-1.983  -2.481  1.852  -0.986  -1.758  0.780  -0.468  2.767  0.341  -1.626  -0.573
-0.500  1.972  -2.104  -0.450  -0.573  -0.187  1.289  1.250  0.019  -1.313  0.119
-1.149  0.894  1.581  0.250  1.542  0.465  0.004  0.822  -1.176  -1.101  -1.742
-1.697  -0.548  -0.746  -0.171  -0.328  -0.180  1.689  -0.388  -2.170  2.504  2.317
-1.516  -1.828  -0.256  -0.155  -1.842  0.991  2.450  -0.516  -2.413  1.659  0.615
-1.361  3.249  -2.171  0.416  0.411  -0.381  1.735  -0.676  -0.196  0.741  1.414
0.389  1.508  -1.706  -0.623  -1.076  -0.110  -0.132  2.179  1.911  -3.050  -0.854
-0.049  0.633  -0.677  -1.160  0.507  -0.235  0.833  4.121  -2.335  -3.102  -1.614
->
-1.983  -0.500  -1.149  -1.697  -1.516  -1.361  0.389  -0.049
-2.481  1.972  0.894  -0.548  -1.828  3.249  1.508  0.633
1.852  -2.104  1.581  -0.746  -0.256  -2.171  -1.706  -0.677
-0.986  -0.450  0.250  -0.171  -0.155  0.416  -0.623  -1.160
-1.758  -0.573  1.542  -0.328  -1.842  0.411  -1.076  0.507
0.780  -0.187  0.465  -0.180  0.991  -0.381  -0.110  -0.235
-0.468  1.289  0.004  1.689  2.450  1.735  -0.132  0.833
2.767  1.250  0.822  -0.388  -0.516  -0.676  2.179  4.121
0.341  0.019  -1.176  -2.170  -2.413  -0.196  1.911  -2.335
-1.626  -1.313  -1.101  2.504  1.659  0.741  -3.050  -3.102
-0.573  0.119  -1.742  2.317  0.615  1.414  -0.854  -1.614

2.465  -1.177  -4.515
-0.809  0.333  1.523
1.446  -0.822  -2.401
-1.698  0.778  3.157
-1.159  0.570  1.944
0.948  -0.240  -2.214
->
2.465  -0.809  1.446  -1.698  -1.159  0.948
-1.177  0.333  -0.822  0.778  0.570  -0.240
-4.515  1.523  -2.401  3.157  1.944  -2.214

2.369  -2.415
2.730  -2.056
-0.679  2.479
2.176  -0.375
-2.011  1.053
5.353  -1.894
2.154  -0.902
->
2.369  2.730  -0.679  2.176  -2.011  5.353  2.154
-2.415  -2.056  2.479  -0.375  1.053  -1.894  -0.902

-3.545  0.627  3.752  3.070  -0.803  1.808  -2.381  1.583  0.203  1.265  -3.529
3.031  -1.121  -0.064  -1.951  3.954  -1.875  3.939  -1.139  1.968  -3.483  2.029
3.809  0.156  0.176  -2.578  2.654  -0.453  -2.812  1.073  -3.134  -1.984  0.380
->
-3.545  3.031  3.809
0.627  -1.121  0.156
3.752  -0.064  0.176
3.070  -1.951  -2.578
-0.803  3.954  2.654
1.808  -1.875  -0.453
-2.381  3.939  -2.812
1.583  -1.139  1.073
0.203  1.968  -3.134
1.265  -3.483  -1.984
-3.529  2.029  0.380

-1.674  0.196  -0.193  1.679  -0.454
-1.124  -1.700  -5.105  -0.107  0.550
0.249  -0.436  -1.830  1.381  -1.458
-3.321  1.881  1.036  1.977  1.220
-1.674  2.512  4.720  1.381  2.224
1.072  -1.279  -1.011  -2.488  2.893
-2.223  -0.015  -2.649  -0.107  -4.805
2.445  0.196  1.036  4.060  -1.458
-1.948  0.617  -0.193  0.488  -0.788
-0.850  1.459  1.036  3.167  0.216
-0.301  -0.226  0.626  -0.702  -0.454
->
-1.674  -1.124  0.249  -3.321  -1.674  1.072  -2.223  2.445  -1.948  -0.850  -0.301
0.196  -1.700  -0.436  1.881  2.512  -1.279  -0.015  0.196  0.617  1.459  -0.226
-0.193  -5.105  -1.830  1.036  4.720  -1.011  -2.649  1.036  -0.193  1.036  0.626
1.679  -0.107  1.381  1.977  1.381  -2.488  -0.107  4.060  0.488  3.167  -0.702
-0.454  0.550  -1.458  1.220  2.224  2.893  -4.805  -1.458  -0.788  0.216  -0.454

-0.042  -0.407  0.505  0.186  0.025
0.159  -0.592  3.939  0.148  -0.172
-0.060  0.292  -3.156  -0.397  -0.377
->
-0.042  0.159  -0.060
-0.407  -0.592  0.292
0.505  3.939  -3.156
0.186  0.148  -0.397
0.025  -0.172  -0.377
